Below are the code and all the weights of a small trained network. Each question names an input and a class and asks about switching units off, where a switched-off unit gives its printed mean instead of its output.

import numpy as np


def w(rows, s, z=0):
    codes = np.array(rows[::2]) - 128.0
    scale = np.full(codes.shape[1], s)
    scale[-1] = z or s
    return codes * scale


def norm(h):
    return h / np.sqrt((h * h).mean(-1, keepdims=True) + 1e-5)


def f(y):
    return np.maximum(y, 0)


def log_softmax(a):
    a = a - a.max(-1, keepdims=True)
    return a - np.log(np.exp(a).sum(-1, keepdims=True))


def net(x, mask):
    res = np.array(x, float).reshape(1, 2) / 4 @ E
    u = 0
    for l in range(2):
        y = f(norm(res) @ A[l][:, :-1].T + A[l][:, -1])
        res = res + np.where(mask[u : u + 6], y, B[l][:, -1]) @ B[l][:, :-1]
        u += 6
    return log_softmax(norm(res)[-1] @ U[:, :-1].T + U[:, -1])


A, B = {}, {}
E = w([
[210,252,96,255,141,189,94,180],'x0',
[147,117,38,65,143,182,202,196],'x1',
],0.0074)
A[0] = w([
[16,31,171,105,211,99,116,155,95],'L0N0',
[89,90,156,224,19,121,134,84,70],'L0N1',
[196,121,165,173,189,45,98,129,4],'L0N2',
[210,224,85,193,166,133,120,153,39],'L0N3',
[157,167,228,179,107,38,56,101,53],'L0N4',
[69,105,110,112,63,100,73,1,233],'L0N5',
],0.0072,0.0023)
B[0] = w([
[142,81,64,96,169,62,147,83,237],'L0N0',
[165,198,107,131,173,108,193,148,186],'L0N1',
[114,159,107,131,58,134,99,105,168],'L0N2',
[169,91,97,55,143,77,187,111,255],'L0N3',
[152,146,182,140,121,254,112,83,240],'L0N4',
[149,164,166,167,87,205,153,242,241],'L0N5',
],0.0095,0.0073)
A[1] = w([
[222,228,136,151,192,171,110,57,194],'L1N0',
[160,176,96,104,229,110,145,86,176],'L1N1',
[2,78,97,77,142,151,125,122,5],'L1N2',
[115,148,117,97,129,176,141,41,168],'L1N3',
[38,7,174,65,74,43,196,212,130],'L1N4',
[181,151,150,134,67,183,115,73,133],'L1N5',
],0.0072,0.0015)
B[1] = w([
[107,30,113,122,153,41,106,123,244],'L1N0',
[198,151,168,125,190,124,108,109,198],'L1N1',
[33,79,203,191,2,151,126,134,170],'L1N2',
[61,173,130,191,94,118,99,95,165],'L1N3',
[90,86,95,177,127,132,136,189,254],'L1N4',
[18,183,78,104,91,97,59,114,197],'L1N5',
],0.0091,0.0087)
U = w([
[61,218,199,169,65,213,68,118,120],'0',
[247,154,98,59,205,108,187,137,166],'1',
[76,67,108,154,107,161,180,231,180],'2',
[124,163,82,175,146,15,17,41,3],'3',
],0.015,0.0023)

Each question gives the input, the list of numbers given to net, and the class t.
The units are the neurons (one row each of A and B). Each row of codes is followed by its name. A weight is (code - 128) times the scale printed after its matrix; where a second scale follows, it is the last column's (A, B and U).
mask holds one flag per neuron, layer by layer. A switched-off neuron (its flag False) gives its mean, the last column of its row in B, instead of its output. The means were averaged over made-up inputs and are rounded, as every weight is.
A unit's drop is (log p(t) with every unit on - log p(t) with that unit switched off) / (log p(t) with every unit on - log p(t) with every unit switched off).
The circuit of an input: a set's keep is (log p(t) with only the set's units on - log p(t) with every unit switched off) / (log p(t) with every unit on - log p(t) with every unit switched off). Starting from all 12 units, units are removed one at a time, each time the one whose removal leaves the highest keep (on an exact tie, the one counted first), for as long as the keep stays at least 0.8.
units of the circuit, in order: the units of the circuit, biggest drop first
top k neurons: the k neurons with the biggest drops, biggest first
k most important neurons of layer l: the k neurons of layer l with the biggest drops, biggest first
drop when u is switched off: that unit's drop, to one decimal
input [4,-8], class 0: top 2 neurons : (L0N4 L0N0)
input [8,0], class 1: units of the circuit, in order : (L0N3)
input [-3,-4], class 0: top 3 neurons : (L0N5 L0N3 L0N4)
input [8,-1], class 3: top 2 neurons : (L0N5 L1N0)
input [2,-4], class 0: top 2 neurons : (L0N4 L0N0)
input [5,0], class 1: top 2 neurons : (L0N3 L0N4)
input [-2,-3], class 0: top 2 neurons : (L0N5 L0N4)
input [-6,-6], class 2: 3 most important neurons of layer 0 : (L0N0 L0N5 L0N2)
input [2,-5], class 0: top 2 neurons : (L0N4 L0N0)
input [1,8], class 1: 2 most important neurons of layer 1 : (L1N4 L1N2)
input [-8,-7], class 2: top 2 neurons : (L0N5 L0N0)
input [-4,-5], class 0: top 4 neurons : (L0N5 L0N4 L0N3 L1N4)
input [7,-1], class 3: 3 most important neurons of layer 0 : (L0N5 L0N0 L0N1)
input [1,7], class 1: most important neuron of layer 0 : (L0N5)
input [6,2], class 1: drop when L0N3 is switched off : 0.2
input [1,-3], class 0: drop when L0N4 is switched off : 0.6
input [4,6], class 1: drop when L1N1 is switched off : 0.0
